Here is a tiny trained network, its code and every weight. The questions are about switching its units off for an input and a target symbol, where a switched-off unit gives its printed mean instead of its output.

import numpy as np


def w(rows, s, z=0):
    codes = np.array(rows[::2]) - 128.0
    scale = np.full(codes.shape[1], s)
    scale[-1] = z or s
    return codes * scale


def f(y):
    return y / 2 * (1 + np.tanh(0.7978845608 * (y + 0.044715 * y**3)))


def softmax(a):
    e = np.exp(a - a.max(-1, keepdims=True))
    return e / e.sum(-1, keepdims=True)


def log_softmax(a):
    a = a - a.max(-1, keepdims=True)
    return a - np.log(np.exp(a).sum(-1, keepdims=True))


def net(x, mask):
    ids = ['γεηλμπτφω'.index(c) for c in x.split()]
    T = len(ids)
    res = E[ids] + P[:T]
    r = res
    for j in range(3):
        rows = slice(3 * j, 3 * j + 3)
        q, k, v = (r @ M[0][rows].T for M in (Q, K, V))
        z = softmax(np.where(np.tri(T) > 0, q @ k.T / 3**0.5, -1e9)) @ v
        o = O[0][rows]
        res = res + np.where(mask[j], z, o[:, -1]) @ o[:, :-1]
    y = f(res @ A[0][:, :-1].T + A[0][:, -1])
    res = res + np.where(mask[3:27], y, B[0][:, -1]) @ B[0][:, :-1]
    return log_softmax(res[-1] @ U[:, :-1].T + U[:, -1])


Q, K, V, O, A, B = {}, {}, {}, {}, {}, {}
E = w([
[110,191,148,90,141,120,97],'γ',
[139,74,208,158,58,97,152],'ε',
[147,63,165,157,154,145,121],'η',
[174,194,95,137,127,142,92],'λ',
[145,92,160,122,10,102,170],'μ',
[89,219,177,148,113,129,174],'π',
[194,190,127,105,120,124,194],'τ',
[199,118,125,233,103,136,127],'φ',
[131,102,29,146,120,155,251],'ω',
],0.022)
P = w([
[165,137,155,166,140,21,140],'0',
[211,47,130,65,150,33,77],'1',
[129,127,38,86,60,141,138],'2',
[110,149,145,200,146,97,129],'3',
[201,84,168,49,147,122,16],'4',
[112,116,48,113,75,213,95],'5',
[87,156,125,227,150,136,116],'6',
[169,106,181,37,132,124,2],'7',
[112,96,32,123,77,187,83],'8',
[61,161,118,192,128,57,116],'9',
],0.011)
Q[0] = w([
[1,138,87,176,178,68,182],'H1',
[140,120,100,137,148,118,183],'H1',
[150,136,124,152,157,26,150],'H1',
[18,144,95,232,146,96,143],'H2',
[79,81,28,133,79,178,236],'H2',
[103,139,202,190,96,41,32],'H2',
[75,109,195,182,131,147,135],'H3',
[163,122,127,78,88,74,80],'H3',
[90,100,185,113,193,144,92],'H3',
],0.0082)
K[0] = w([
[90,102,139,101,168,28,123],'H1',
[172,156,149,73,163,47,90],'H1',
[156,135,33,254,144,23,152],'H1',
[112,98,147,111,142,28,97],'H2',
[237,127,161,52,52,44,196],'H2',
[17,111,91,173,59,140,95],'H2',
[54,90,111,181,65,104,107],'H3',
[127,140,161,92,122,196,132],'H3',
[76,100,118,76,129,164,64],'H3',
],0.009)
V[0] = w([
[150,170,158,14,139,74,160],'H1',
[153,169,73,158,58,125,83],'H1',
[173,175,119,193,196,110,133],'H1',
[172,118,86,90,156,176,98],'H2',
[80,140,179,102,145,126,29],'H2',
[102,164,132,4,167,189,169],'H2',
[142,184,64,202,211,2,63],'H3',
[191,116,165,193,190,169,202],'H3',
[153,123,125,216,100,231,112],'H3',
],0.0075)
O[0] = w([
[99,205,137,58,130,105,105,173],'H1',
[146,121,104,113,59,142,95,228],'H1',
[217,173,222,142,159,200,68,173],'H1',
[167,103,101,131,143,67,94,53],'H2',
[188,140,114,150,139,2,123,5],'H2',
[107,151,138,101,122,108,195,2],'H2',
[62,121,80,135,128,161,161,162],'H3',
[84,183,159,61,123,122,84,204],'H3',
[111,162,165,80,142,91,157,97],'H3',
],0.0081,0.0047)
A[0] = w([
[174,72,94,68,56,185,91,103],'N1',
[62,63,171,162,106,126,158,172],'N2',
[128,174,147,177,72,160,227,102],'N3',
[93,191,160,221,179,84,40,13],'N4',
[27,127,94,210,56,200,161,194],'N5',
[156,75,90,74,114,177,126,15],'N6',
[83,94,255,164,156,44,109,70],'N7',
[27,138,242,170,180,100,204,28],'N8',
[85,144,188,80,125,188,140,13],'N9',
[120,217,124,144,115,175,154,115],'N10',
[155,29,63,58,156,143,142,36],'N11',
[232,96,144,122,77,114,112,38],'N12',
[177,98,201,97,244,92,68,171],'N13',
[92,69,100,40,96,112,104,17],'N14',
[146,191,98,88,99,170,77,133],'N15',
[119,113,173,123,102,106,239,187],'N16',
[117,106,156,227,184,80,138,108],'N17',
[90,46,123,176,78,185,166,107],'N18',
[161,123,147,12,150,77,69,103],'N19',
[91,149,26,128,150,136,124,1],'N20',
[134,205,207,29,152,105,143,210],'N21',
[137,159,122,5,183,148,47,191],'N22',
[162,106,60,61,143,149,123,51],'N23',
[124,201,166,153,173,227,145,147],'N24',
],0.0097,0.0062)
B[0] = w([
[140,195,123,162,173,76,110,234],'N1',
[113,142,103,157,88,161,175,182],'N2',
[195,169,36,199,139,101,104,191],'N3',
[157,96,200,85,140,31,193,159],'N4',
[99,190,171,135,181,101,170,248],'N5',
[103,91,128,205,128,183,98,148],'N6',
[164,103,93,94,230,173,134,164],'N7',
[186,95,111,230,173,137,116,146],'N8',
[146,72,128,172,138,107,208,153],'N9',
[141,44,118,112,103,39,82,199],'N10',
[176,20,253,105,115,162,120,135],'N11',
[75,137,159,164,166,86,127,177],'N12',
[55,173,64,126,54,88,111,169],'N13',
[141,66,127,81,217,115,68,143],'N14',
[126,66,134,123,129,112,139,220],'N15',
[140,123,98,65,74,213,161,175],'N16',
[1,96,139,152,91,139,64,139],'N17',
[173,118,117,71,119,120,151,202],'N18',
[131,144,99,103,162,35,138,161],'N19',
[185,100,186,90,61,43,91,138],'N20',
[96,183,138,108,154,202,52,221],'N21',
[148,124,200,151,144,123,208,213],'N22',
[87,151,189,215,102,159,92,143],'N23',
[109,87,89,124,104,106,85,216],'N24',
],0.0084,0.012)
U = w([
[137,190,167,153,28,133,149,98],'γ',
[136,102,20,99,195,95,177,169],'ε',
[2,119,72,157,117,129,104,153],'η',
[198,150,82,185,240,86,139,27],'λ',
[249,34,120,104,137,40,144,104],'μ',
[182,143,79,69,97,190,36,255],'π',
[132,180,189,89,213,104,123,123],'τ',
[133,135,208,223,13,108,57,33],'φ',
[163,87,176,166,180,213,145,203],'ω',
],0.0073,0.0061)

Each question gives the input, a string of symbols that net reads in full, and the target symbol t.
The units are the heads (3 rows each of Q, K, V and O) and the neurons (one row each of A and B). Each row of codes is followed by its name. A weight is (code - 128) times the scale printed after its matrix; where a second scale follows, it is the last column's (O, A, B and U).
mask holds one flag per unit, heads first, then neurons. A switched-off unit (its flag False) gives its mean, the last column of its rows in O or B, instead of its output. The means were averaged over made-up inputs and are rounded, as every weight is.
A unit's drop is (log p(t) with every unit on - log p(t) with that unit switched off) / (log p(t) with every unit on - log p(t) with every unit switched off).
The circuit of an input: a set's keep is (log p(t) with only the set's units on - log p(t) with every unit switched off) / (log p(t) with every unit on - log p(t) with every unit switched off). Starting from the 12 units with the biggest drops (on a tie, the unit counted first), units are removed one at a time, each time the one whose removal leaves the highest keep (on an exact tie, the one counted first), for as long as the keep stays at least 0.8.
circuit, biggest first: the units of the circuit, biggest drop first
k most important neurons: the k neurons with the biggest drops, biggest first
which heads matter: for each layer, one digit per head in row order, 1 if its drop is at least 0.15 and else 0, layers parted by /
input μ π ω ω π, target ω: circuit, biggest first -> [H2 N9]
input φ τ ω τ γ, target ω: which heads matter -> 011
input μ μ π ε ε, target π: which heads matter -> 010
input τ ω τ τ τ ω τ π, target ω: 2 most important neurons -> [N9 N22]
input η τ λ τ τ τ φ η, target φ: circuit, biggest first -> [N13 H2 N22]
input τ π τ π τ μ μ ε γ, target τ: which heads matter -> 100
input ε τ ω π λ, target ω: circuit, biggest first -> [N22 H2]
input ε τ ε ω τ, target ω: circuit, biggest first -> [H2 N22]
input π ε ε ε λ, target λ: circuit, biggest first -> [H2 N19]
input γ ε λ ε η π φ φ, target φ: circuit, biggest first -> [H1 N12 N7]
input γ γ γ μ τ, target τ: circuit, biggest first -> [N21 N22 H1]
input μ ε τ φ ε π τ μ, target τ: which heads matter -> 001
input ε μ φ λ, target μ: which heads matter -> 000
input μ λ ω τ μ, target ω: circuit, biggest first -> [H2 N6 N9]
input φ τ τ τ φ ε, target γ: which heads matter -> 000
input φ φ ω η λ τ ε μ τ π, target λ: circuit, biggest first -> [N8 N3]
input μ ω γ ε ω, target ω: circuit, biggest first -> [N11 H2]
input ε ε λ μ φ φ η, target η: 3 most important neurons -> [N17 N13 N22]
input ε η ω τ φ τ η, target η: circuit, biggest first -> [N13 N17 H1]
input τ μ μ ε η, target μ: 2 most important neurons -> [N11 N21]
input λ γ λ τ φ η ω λ, target ω: circuit, biggest first -> [H2 N22]
input μ γ π γ ε, target π: 3 most important neurons -> [N5 N22 N16]
input τ τ λ τ η, target τ: which heads matter -> 011
input ω μ φ, target λ: which heads matter -> 100
input π ω τ μ η, target τ: 2 most important neurons -> [N22 N19]
input τ τ τ μ η μ φ φ, target φ: which heads matter -> 000
input ω τ λ τ τ π ε λ γ, target τ: circuit, biggest first -> [N22]
